Here is a tiny trained network, its code and every weight. The questions are about switching its units off for an input and a class, where a switched-off unit gives its printed mean instead of its output.

import numpy as np


def w(rows, s, z=0):
    codes = np.array(rows[::2]) - 128.0
    scale = np.full(codes.shape[1], s)
    scale[-1] = z or s
    return codes * scale


def norm(h):
    return h / np.sqrt((h * h).mean(-1, keepdims=True) + 1e-5)


def f(y):
    return y / 2 * (1 + np.tanh(0.7978845608 * (y + 0.044715 * y**3)))


def log_softmax(a):
    a = a - a.max(-1, keepdims=True)
    return a - np.log(np.exp(a).sum(-1, keepdims=True))


def net(x, mask):
    res = np.array(x, float).reshape(1, 5) / 4 @ E
    u = 0
    for l in range(2):
        y = f(norm(res) @ A[l][:, :-1].T + A[l][:, -1])
        res = res + np.where(mask[u : u + 4], y, B[l][:, -1]) @ B[l][:, :-1]
        u += 4
    return log_softmax(norm(res)[-1] @ U[:, :-1].T + U[:, -1])


A, B = {}, {}
E = w([
[129,132,59,211,99,220,10],'x0',
[235,175,228,152,53,125,181],'x1',
[156,99,109,130,132,124,137],'x2',
[154,112,127,104,123,111,103],'x3',
[107,154,143,115,116,116,103],'x4',
],0.011)
A[0] = w([
[17,61,99,14,219,123,156,200],'L0N0',
[69,97,2,173,117,165,24,2],'L0N1',
[139,125,152,197,51,190,75,43],'L0N2',
[209,197,113,172,54,197,78,45],'L0N3',
],0.0081,0.0047)
B[0] = w([
[154,177,64,107,63,149,149,255],'L0N0',
[132,140,162,200,252,139,77,230],'L0N1',
[59,154,69,58,160,129,156,181],'L0N2',
[117,88,53,112,108,38,203,198],'L0N3',
],0.013,0.009)
A[1] = w([
[75,156,15,99,71,108,144,194],'L1N0',
[121,123,132,142,109,170,114,1],'L1N1',
[58,90,246,110,138,68,200,238],'L1N2',
[111,192,102,146,138,150,129,113],'L1N3',
],0.013,0.0064)
B[1] = w([
[248,1,4,58,177,133,202,250],'L1N0',
[216,84,76,177,71,95,155,120],'L1N1',
[228,111,160,244,50,81,120,184],'L1N2',
[152,77,141,61,122,134,71,160],'L1N3',
],0.0099,0.016)
U = w([
[235,48,24,43,105,78,203,253],'0',
[48,203,205,156,87,207,157,3],'1',
[30,177,180,184,49,203,104,3],'2',
[104,129,90,175,223,181,16,237],'3',
[248,101,220,167,39,30,208,234],'4',
[49,190,156,169,71,213,179,3],'5',
[85,201,211,163,119,188,118,3],'6',
],0.012,0.0065)

Each question gives the input, the list of numbers given to net, and the class t.
The units are the neurons (one row each of A and B). Each row of codes is followed by its name. A weight is (code - 128) times the scale printed after its matrix; where a second scale follows, it is the last column's (A, B and U).
mask holds one flag per neuron, layer by layer. A switched-off neuron (its flag False) gives its mean, the last column of its row in B, instead of its output. The means were averaged over made-up inputs and are rounded, as every weight is.
A unit's drop is (log p(t) with every unit on - log p(t) with that unit switched off) / (log p(t) with every unit on - log p(t) with every unit switched off).
The circuit of an input: a set's keep is (log p(t) with only the set's units on - log p(t) with every unit switched off) / (log p(t) with every unit on - log p(t) with every unit switched off). Starting from all 8 units, units are removed one at a time, each time the one whose removal leaves the highest keep (on an exact tie, the one counted first), for as long as the keep stays at least 0.8.
units of the circuit, in order: the units of the circuit, biggest drop first
k most important neurons: the k neurons with the biggest drops, biggest first
top k neurons in layer l: the k neurons of layer l with the biggest drops, biggest first
drop when u is switched off: that unit's drop, to one decimal
input [8,-5,7,4,-4], class 3: units of the circuit, in order => [L0N1]
input [3,-6,8,5,-1], class 3: 2 most important neurons => [L0N1 L1N0]
input [5,0,5,6,0], class 3: units of the circuit, in order => [L0N1 L1N0]
input [0,7,-8,-5,1], class 4: 2 most important neurons => [L0N0 L1N0]
input [5,0,6,2,7], class 3: 2 most important neurons => [L0N1 L0N0]
input [2,-8,-8,-8,5], class 3: 2 most important neurons => [L0N1 L0N3]
input [4,0,-6,6,2], class 3: top 2 neurons in layer 0 => [L0N1 L0N0]
input [-2,1,4,3,8], class 4: top 3 neurons in layer 0 => [L0N0 L0N3 L0N2]
input [-6,4,2,3,0], class 4: drop when L0N1 is switched off => 0.0
input [7,-8,7,6,8], class 3: drop when L0N1 is switched off => 0.5
input [4,-6,-6,-6,-2], class 3: drop when L0N1 is switched off => 0.8
